Each node has 3 fields.
Field 1 runs from 0 to 4 and then starts again.
Field 2 runs from 0 to 2 and stops there.
Field 3 runs from 34 to 37 and then starts again.
Steps: po is -1 on field 3; zi is +1 on field 1; vu is -1 on field 2; vi is +1 on field 3; pe is +1 on field 2; ka is -2 on field 1, -1 on field 2.

In the rows, zero is written as 4.85.

Name the node of each row.
[ 4.61  2.87  4.95  5.53  3.11  6.31  5.70  1.49  3.70  2.06  4.55  3.95  4.33  5.63  3.53  4.24  3.39  3.81  6.36  6.40  4.35  5.16  5.35  4.78  8.69  3.22  3.31  4.52  5.52  6.00  5.30  4.25  5.12  4.12]: 1-1-36
[ 5.68  4.53  6.39  6.35  6.04  6.08  5.85  4.01  7.21  4.64  5.77  4.29  3.50  5.72  4.30  6.80  3.88  6.20  5.64  8.10  4.53  4.18  1.61  6.47  5.12  3.07  6.35  4.48  5.90  4.21  3.99  5.31  5.72  1.82]: 3-1-35
[ 3.76  5.28  5.07  7.68  4.33  7.96  5.61  1.85  4.64  3.88  7.37  4.87  5.13  6.47  3.36  5.51  4.16  5.19  4.94  6.85  4.60  4.22  4.60  4.34  7.40  3.17  4.62  4.10  5.80  5.73  5.85  4.70  5.40  1.94]: 1-1-35
[ 3.35  4.68  6.89  9.19  4.30  6.53  5.40  2.75  4.65  4.55  5.78  4.16  4.48  6.73  4.23  6.31  3.18  6.35  5.01  8.28  3.66  4.33  2.69  5.09  6.50  4.57  6.17  4.75  5.87  5.22  4.53  4.81  5.64  2.05]: 2-1-35
[ 3.12  7.57  3.27  5.14  4.04  5.56  5.06  5.68  3.11  5.47  6.27  5.41  3.77  3.95  6.79  6.08  7.51  5.59  3.18  3.35  7.35  4.84  6.44  4.08  3.13  5.79  3.41  4.48  4.21  4.68  5.80  1.30  1.85  5.95]: 0-2-34
[ 4.36  4.04  6.36  8.69  4.32  6.97  5.27  1.95  5.56  4.12  5.75  4.77  3.71  8.07  3.88  6.58  2.75  5.66  4.52  7.99  3.87  5.19  2.97  4.81  6.08  4.56  5.81  4.34  5.37  5.44  4.88  5.75  5.87  2.39]: 2-1-35
[ 6.29  5.19  4.04  1.78  4.57  3.05  3.54  5.76  4.20  4.33  3.39  4.16  7.96  2.00  3.39  2.56  6.16  3.41  4.85  2.35  4.81  4.17  6.82  4.98  6.12  4.47  4.31  5.08  4.40  4.84  6.58  6.57  5.39  6.50]: 0-0-37
[ 4.48  6.32  6.62  6.87  5.44  4.71  6.69  7.52  7.27  4.46  4.40  3.59  4.44  2.62  3.58  6.22  2.77  3.85  5.50  5.48  3.04  4.87  4.14  6.07  1.81  5.94  6.33  4.27  5.19  4.01  4.60  4.38  3.20  3.65]: 3-1-34
[ 6.48  3.36  4.71  1.82  7.70  5.39  6.62  4.04  4.84  3.45  3.86  3.78  4.26  4.98  4.87  4.52  5.73  4.84  7.48  5.62  3.89  5.02  3.82  7.27  6.38  1.48  3.61  5.94  6.58  4.83  3.78  4.35  4.29  4.15]: 4-1-36
[ 4.89  2.06  5.29  4.42  5.43  4.41  4.97  5.25  5.45  5.68  4.19  5.31  1.57  7.41  7.90  5.81  4.92  6.50  6.59  6.56  5.50  5.65  2.94  5.77  3.30  5.76  4.16  5.00  5.24  3.94  1.25  4.51  4.76  5.80]: 3-2-36
[ 4.86  6.00  5.93  4.09  6.11  6.77  3.62  3.67  3.45  6.12  6.46  5.28  8.49  3.57  4.00  3.10  6.85  5.19  3.04  3.79  4.79  3.61  6.22  5.37  6.35  1.83  5.28  5.40  4.95  5.61  7.35  6.66  6.33  3.83]: 0-0-35
[ 3.66  4.04  4.30  7.32  3.73  5.53  5.44  3.72  4.43  6.09  6.43  5.98  3.21  8.23  6.48  7.37  4.61  7.25  4.67  6.76  5.68  6.18  3.39  3.43  3.80  6.66  5.88  4.16  4.52  4.77  3.44  4.36  4.62  4.03]: 2-2-35
[ 2.27  6.07  4.39  7.12  2.37  5.87  5.12  5.28  3.29  4.87  5.54  5.07  3.08  5.03  6.91  6.88  4.82  4.75  2.91  5.25  7.21  5.76  5.30  3.05  3.21  6.80  4.44  5.16  4.00  5.29  5.63  3.03  3.14  5.42]: 1-2-34
[ 4.38  2.07  6.18  6.40  4.27  5.07  4.91  1.55  4.92  2.60  3.86  3.13  3.33  7.38  4.60  5.90  2.20  4.83  6.36  7.71  3.97  5.80  3.78  4.94  7.44  4.85  4.50  4.19  6.41  4.82  2.75  5.22  6.19  3.41]: 2-1-36
[ 5.92  3.98  6.75  6.48  4.46  5.95  2.96  3.91  5.18  6.37  5.42  5.93  7.26  6.21  3.04  4.69  3.55  5.31  3.51  5.51  4.25  4.52  4.41  5.08  5.81  4.48  6.18  4.30  5.02  5.26  5.30  8.72  8.55  3.40]: 2-0-35
[ 7.56  5.35  6.51  2.95  8.13  6.05  3.69  4.51  5.71  6.12  5.61  5.50  8.03  4.17  4.09  3.34  7.75  6.45  3.96  4.59  5.12  3.80  4.22  6.69  4.80  2.07  5.30  5.31  5.11  5.16  6.06  6.85  7.07  3.56]: 4-0-35
[ 3.94  5.31  4.77  6.02  4.63  3.98  5.28  7.28  5.25  6.49  4.76  5.67  2.20  5.08  6.70  6.85  4.55  5.77  4.82  5.84  5.84  6.07  3.85  5.01  1.11  7.54  5.81  4.44  4.81  3.58  3.69  3.46  2.39  5.75]: 3-2-34

In each set, the symbols that take the first to the second take the third to the fourth, perhaps in another order. Give the fourth.
Answer with the node's name.
[ 4.82  7.12  6.63  6.96  6.22  4.15  6.34  7.83  7.18  4.56  3.49  3.32  3.77  1.91  3.21  7.14  2.85  3.72  5.77  6.00  3.58  5.04  4.53  5.90  2.38  5.74  6.45  4.20  4.86  4.31  4.49  3.91  4.06  3.98]
: [ 6.52  3.46  6.75  4.86  6.87  5.87  3.06  4.79  7.19  8.24  4.90  5.20  7.56  5.14  3.42  4.33  5.26  6.48  3.85  6.07  3.71  3.87  3.88  6.12  4.30  4.60  7.01  4.81  4.96  5.44  5.42  8.56  6.97  3.17]
:: [ 4.87  4.41  3.44  3.65  4.78  2.05  4.97  7.19  5.89  5.06  3.42  4.54  2.26  5.99  6.89  5.81  4.21  4.45  6.00  4.35  5.52  5.65  3.93  4.59  2.06  7.71  4.26  4.16  4.62  2.91  2.14  3.90  2.51  6.45]
: 3-1-34

[ 3.49  6.38  4.07  4.91  5.40  6.67  5.95  2.86  3.08  5.15  7.61  5.90  3.42  6.63  6.71  6.98  6.49  7.16  3.72  5.55  6.68  4.78  4.06  4.51  4.80  3.71  4.12  5.43  4.91  4.89  5.02  2.88  3.32  4.78]
: [ 4.61  4.88  6.00  6.30  3.83  6.70  3.35  2.84  4.23  6.32  6.36  5.56  8.08  4.61  2.93  3.53  5.57  5.40  2.55  5.17  4.54  4.40  5.84  4.15  7.28  3.25  5.01  4.52  3.88  5.98  6.88  7.11  8.07  3.59]
:: [ 4.06  5.76  2.64  2.54  5.22  2.09  5.96  6.21  4.84  4.93  3.52  4.62  2.66  4.77  6.76  4.63  5.48  5.82  6.91  3.15  5.95  4.80  3.84  5.70  1.96  6.58  4.62  4.43  4.73  3.91  3.40  2.65  1.45  7.12]
: 0-0-37

[ 2.14  6.78  3.57  7.78  2.98  5.96  5.29  5.01  3.49  5.10  6.06  5.68  3.67  5.30  6.79  6.70  4.71  5.11  3.12  4.26  6.11  5.27  6.20  2.97  3.18  7.26  3.94  4.61  4.38  4.72  5.70  3.58  2.73  6.09]
: [ 2.98  4.38  3.46  6.14  1.61  3.22  4.89  3.86  4.62  1.17  3.92  4.04  4.77  3.57  3.04  4.09  2.53  2.02  6.00  4.51  3.92  4.27  6.99  3.00  7.37  6.04  3.78  3.53  5.06  4.95  5.76  3.20  4.79  5.03]
:: [ 4.92  5.69  2.81  2.90  5.45  2.01  5.80  5.97  4.37  4.35  3.40  4.59  2.46  4.77  7.66  5.27  5.54  5.82  5.71  3.55  6.07  5.59  3.78  4.70  3.09  6.65  4.32  5.06  4.01  3.35  3.58  2.09  1.04  6.87]
: 4-1-36

[ 5.65  4.73  4.71  3.24  5.47  6.02  5.92  2.20  3.54  1.06  5.34  3.76  4.03  4.47  4.13  3.38  5.48  4.15  6.04  4.90  4.65  4.48  4.81  5.48  8.51  1.47  2.38  4.83  5.87  5.27  4.97  2.63  4.60  4.38]
: [ 4.64  1.51  5.88  6.85  3.53  5.09  5.28  2.84  5.29  2.83  4.15  3.99  2.85  8.05  4.18  5.62  1.86  4.18  6.90  7.49  3.57  5.58  4.07  3.96  6.57  4.62  4.84  5.15  5.90  5.11  3.03  5.54  5.75  4.04]
:: [ 3.22  3.27  3.89  5.96  2.81  5.66  4.42  2.19  2.35  4.15  5.01  4.84  2.45  8.41  7.76  5.86  5.21  5.71  4.69  5.42  7.06  5.83  4.84  3.79  5.21  6.13  3.46  4.45  5.07  5.04  4.35  3.44  4.38  5.55]
: 3-2-36

[ 3.76  6.44  2.32  3.72  3.72  3.70  5.14  5.88  3.28  4.56  5.18  5.58  3.00  5.05  6.57  4.74  6.44  4.50  4.17  2.28  6.40  5.47  5.76  4.20  3.91  5.97  3.91  3.80  3.62  4.71  4.20  1.75  1.71  7.03]
: [ 1.86  7.16  3.95  7.50  2.49  6.07  4.66  4.55  3.38  4.80  5.69  5.24  2.98  5.59  7.26  6.55  5.10  4.66  3.09  4.77  6.19  5.44  6.01  2.56  3.17  7.52  4.38  4.81  4.38  4.81  5.27  2.91  2.90  5.73]
:: [ 6.38  6.43  6.11  2.81  6.66  4.27  4.04  7.29  5.34  7.00  4.67  4.87  7.08  1.28  2.56  3.81  6.31  3.92  4.13  2.92  5.24  4.30  6.19  5.78  3.40  3.75  5.10  6.31  4.31  4.37  5.86  6.32  5.98  5.45]
: 0-0-35

[ 2.76  4.53  3.58  7.84  3.64  6.77  5.44  3.03  3.12  4.94  7.39  5.92  2.95  7.75  7.36  6.76  5.12  6.38  3.95  6.00  6.74  5.23  3.99  3.45  4.71  5.79  5.01  4.12  4.89  5.39  4.74  2.90  4.37  4.17]
: [ 1.95  6.63  4.68  7.03  2.77  6.32  4.62  5.13  3.47  4.81  6.02  5.59  3.47  5.47  6.82  6.89  5.22  4.41  2.18  5.04  6.84  5.55  5.72  3.15  3.35  6.99  4.37  3.95  4.57  5.07  5.57  2.64  3.53  5.61]
:: [ 6.11  2.17  6.34  3.67  6.67  3.75  5.44  4.86  6.20  4.03  3.95  3.75  2.72  6.30  4.47  4.74  2.70  5.13  7.79  6.80  3.01  5.52  2.91  6.00  6.14  3.60  4.64  5.38  6.19  3.83  2.06  5.14  5.73  3.52]
: 3-1-35

[ 4.34  4.28  2.39  2.75  5.16  5.35  5.84  3.31  2.89  3.50  6.04  4.54  1.70  6.99  8.28  5.67  6.94  6.07  5.08  5.11  6.66  5.36  4.68  4.25  5.63  4.02  2.07  5.21  4.89  4.77  3.69  2.87  2.96  5.66]
: [ 6.04  2.33  5.46  3.70  6.70  4.37  5.88  4.25  5.97  3.95  3.51  3.65  3.51  6.03  4.32  4.90  3.81  4.73  7.62  7.47  3.16  5.16  3.12  6.72  5.78  3.31  4.60  4.78  5.36  3.71  2.45  4.96  4.54  3.51]
:: [ 4.53  4.17  5.21  6.42  5.47  5.33  5.76  5.28  5.39  6.20  6.39  5.23  2.34  6.94  7.35  7.73  5.28  7.88  5.20  6.87  6.22  5.56  2.75  5.42  1.97  6.14  4.85  4.52  4.92  4.70  2.81  3.72  4.27  4.99]
: 1-1-35

[ 6.38  3.19  4.49  1.71  7.15  4.90  6.53  3.38  5.77  2.75  4.30  4.25  3.78  4.48  5.15  3.67  5.74  4.28  8.29  4.70  3.77  4.42  3.94  7.69  6.77  0.83  3.21  5.02  6.19  4.78  2.92  4.42  3.97  4.11]
: [ 4.28  5.73  4.75  4.39  6.10  7.28  5.39  2.25  3.39  3.81  7.38  4.49  5.33  4.87  4.78  5.15  5.79  5.69  3.64  5.91  4.27  4.16  4.17  5.49  7.49  1.04  4.08  4.78  5.66  6.42  7.14  3.37  5.07  1.84]
:: [ 4.86  6.50  3.50  2.75  4.81  3.29  6.07  4.95  4.07  1.25  3.94  3.83  5.18  2.60  3.11  3.42  4.68  1.66  5.38  2.63  3.91  3.72  6.36  4.71  7.62  3.70  4.10  4.24  4.83  4.82  6.09  2.31  2.37  5.97]
: 1-1-36

[ 5.25  3.89  4.54  3.91  4.65  1.07  5.85  6.98  7.24  3.73  2.46  3.72  3.44  3.45  3.60  4.50  2.20  2.98  7.79  5.29  2.59  4.95  4.08  5.17  4.63  6.07  5.78  4.62  5.11  3.78  3.50  4.02  3.24  5.14]
: [ 3.02  4.48  3.94  5.50  1.43  2.90  5.39  3.43  5.25  1.09  3.45  4.65  4.89  3.21  3.36  4.65  2.70  1.26  6.20  4.34  3.10  3.39  5.88  2.73  7.26  6.29  4.60  4.06  5.28  5.64  5.81  2.87  4.25  5.22]
:: [ 4.54  5.68  4.34  4.99  6.52  6.21  6.19  4.89  4.39  6.13  6.94  6.00  3.69  6.22  8.31  6.44  6.75  8.17  4.01  6.05  6.56  5.14  3.08  5.10  2.82  4.44  4.61  5.70  5.50  4.33  3.92  2.42  3.13  4.97]
: 2-2-35

